Below is a small trained network, with its code and all its weights. Each question gives an input and a target symbol and asks what happens when units are switched off, that is, made to give their printed mean instead of their output.

import numpy as np


def w(rows, s, z=0):
    codes = np.array(rows[::2]) - 128.0
    scale = np.full(codes.shape[1], s)
    scale[-1] = z or s
    return codes * scale


def softmax(a):
    e = np.exp(a - a.max(-1, keepdims=True))
    return e / e.sum(-1, keepdims=True)


def log_softmax(a):
    a = a - a.max(-1, keepdims=True)
    return a - np.log(np.exp(a).sum(-1, keepdims=True))


def net(x, mask):
    ids = ['ΓΞαζλμπστφψ'.index(c) for c in x.split()]
    T = len(ids)
    res = E[ids] + P[:T]
    u = 0
    for l in range(2):
        r = res
        for j in range(3):
            rows = slice(2 * j, 2 * j + 2)
            q, k, v = (r @ M[l][rows].T for M in (Q, K, V))
            z = softmax(np.where(np.tri(T) > 0, q @ k.T / 2**0.5, -1e9)) @ v
            o = O[l][rows]
            res = res + np.where(mask[u + j], z, o[:, -1]) @ o[:, :-1]
        u += 3
    return log_softmax(res[-1] @ U[:, :-1].T + U[:, -1])


Q, K, V, O = {}, {}, {}, {}
E = w([
[51,254,175,181],'Γ',
[70,239,165,47],'Ξ',
[101,197,216,76],'α',
[63,144,74,217],'ζ',
[95,87,97,136],'λ',
[116,209,253,227],'μ',
[61,115,65,130],'π',
[128,181,254,115],'σ',
[128,106,114,194],'τ',
[83,103,142,218],'φ',
[206,99,74,131],'ψ',
],0.0048)
P = w([
[4,58,164,181],'0',
[144,163,142,210],'1',
[146,168,124,192],'2',
[152,175,113,178],'3',
[150,177,104,156],'4',
[149,181,107,137],'5',
[155,181,106,127],'6',
[163,181,105,122],'7',
[168,177,111,110],'8',
],0.0035)
Q[0] = w([
[120,214,159,142],'L0H0',
[128,169,89,75],'L0H0',
[3,122,161,182],'L0H1',
[137,252,251,32],'L0H1',
[71,60,148,48],'L0H2',
[91,55,163,168],'L0H2',
],0.029)
K[0] = w([
[115,196,165,132],'L0H0',
[183,151,130,104],'L0H0',
[32,108,140,195],'L0H1',
[85,224,252,101],'L0H1',
[63,207,150,167],'L0H2',
[89,171,83,94],'L0H2',
],0.033)
V[0] = w([
[227,145,78,116],'L0H0',
[15,125,208,93],'L0H0',
[131,82,144,55],'L0H1',
[166,25,16,130],'L0H1',
[120,78,47,3],'L0H2',
[45,234,25,152],'L0H2',
],0.013)
O[0] = w([
[223,176,88,159,44],'L0H0',
[56,51,169,44,182],'L0H0',
[52,130,111,85,2],'L0H1',
[93,25,33,196,52],'L0H1',
[100,154,58,13,4],'L0H2',
[41,137,1,221,195],'L0H2',
],0.0089,0.0026)
Q[1] = w([
[50,4,163,165],'L1H0',
[248,162,179,28],'L1H0',
[148,151,213,151],'L1H1',
[59,72,130,163],'L1H1',
[122,13,166,173],'L1H2',
[61,228,183,141],'L1H2',
],0.017)
K[1] = w([
[231,70,6,205],'L1H0',
[23,131,251,153],'L1H0',
[78,73,144,135],'L1H1',
[170,102,96,147],'L1H1',
[181,101,72,137],'L1H2',
[46,77,195,129],'L1H2',
],0.02)
V[1] = w([
[104,213,144,103],'L1H0',
[81,155,177,76],'L1H0',
[186,141,154,251],'L1H1',
[58,148,203,160],'L1H1',
[79,184,55,219],'L1H2',
[149,233,177,124],'L1H2',
],0.019)
O[1] = w([
[118,174,183,85,141],'L1H0',
[127,199,108,86,161],'L1H0',
[65,115,66,3,181],'L1H1',
[155,40,85,143,249],'L1H1',
[229,180,45,156,190],'L1H2',
[232,65,146,134,71],'L1H2',
],0.014,0.013)
U = w([
[3,104,74,156,192],'Γ',
[128,106,161,167,115],'Ξ',
[40,163,132,61,41],'α',
[206,193,80,94,96],'ζ',
[243,61,93,173,236],'λ',
[183,136,164,75,141],'μ',
[85,164,156,140,108],'π',
[83,99,160,128,90],'σ',
[199,127,156,197,123],'τ',
[101,86,122,66,2],'φ',
[156,186,139,172,83],'ψ',
],0.0045,0.0057)

Each question gives the input, a string of symbols that net reads in full, and the target symbol t.
The units are the heads (2 rows each of Q, K, V and O). Each row of codes is followed by its name. A weight is (code - 128) times the scale printed after its matrix; where a second scale follows, it is the last column's (O and U).
mask holds one flag per head, layer by layer. A switched-off head (its flag False) gives its mean, the last column of its rows in O, instead of its output. The means were averaged over made-up inputs and are rounded, as every weight is.
A unit's drop is (log p(t) with every unit on - log p(t) with that unit switched off) / (log p(t) with every unit on - log p(t) with every unit switched off).
The circuit of an input: a set's keep is (log p(t) with only the set's units on - log p(t) with every unit switched off) / (log p(t) with every unit on - log p(t) with every unit switched off). Starting from all 6 units, units are removed one at a time, each time the one whose removal leaves the highest keep (on an exact tie, the one counted first), for as long as the keep stays at least 0.8.
units of the circuit, in order: the units of the circuit, biggest drop first
most important unit: the unit with the biggest drop
heads that matter: for each layer, one digit per head in row order, 1 if its drop is at least 0.15 and else 0, layers parted by /
input τ Γ Γ π Ξ, target α: heads that matter	110 / 101
input π μ μ, target ψ: most important unit	L1H1
input λ ψ μ Γ μ Γ μ τ α, target π: heads that matter	110 / 111
input Γ ψ τ λ φ μ, target λ: heads that matter	101 / 011
input Γ Γ π σ, target λ: units of the circuit, in order	(L1H1, L0H0)
input ζ π π Γ π ψ Γ α μ, target ζ: units of the circuit, in order	(L0H2, L1H2, L0H1, L1H0)
input λ σ τ σ ψ λ φ, target Γ: units of the circuit, in order	(L1H1, L0H1, L1H0, L1H2)
input σ π ζ λ ψ, target Γ: heads that matter	010 / 110
input Γ τ ζ Ξ λ Γ, target λ: heads that matter	111 / 011
input ψ π τ Γ σ ψ ψ Γ α, target μ: units of the circuit, in order	(L1H2, L0H1, L1H0)
input τ π Γ Γ, target α: heads that matter	010 / 101
input ζ π ζ Ξ, target ζ: heads that matter	011 / 101
input Ξ Γ Γ, target τ: units of the circuit, in order	(L1H1, L0H1, L0H0, L1H0)
input ψ ψ Γ α τ τ ψ, target ζ: heads that matter	111 / 101
input ζ ζ τ Γ ψ Γ, target ζ: most important unit	L0H2
input σ Γ α, target σ: units of the circuit, in order	(L1H2, L0H0, L0H1)
input τ π Γ ζ ψ Γ ψ ψ μ, target α: units of the circuit, in order	(L0H1, L1H2, L1H0, L0H0)
input σ π ψ Γ π τ, target Γ: units of the circuit, in order	(L0H1, L1H1, L1H0, L1H2)
input Ξ α Ξ Ξ ψ, target Γ: units of the circuit, in order	(L0H1, L1H2)
input Γ ψ ψ Ξ ψ α, target λ: most important unit	L1H1
input Γ ψ Ξ π τ α ψ, target λ: heads that matter	100 / 100
input ζ ψ Γ Γ ψ, target λ: units of the circuit, in order	(L1H0, L0H1)
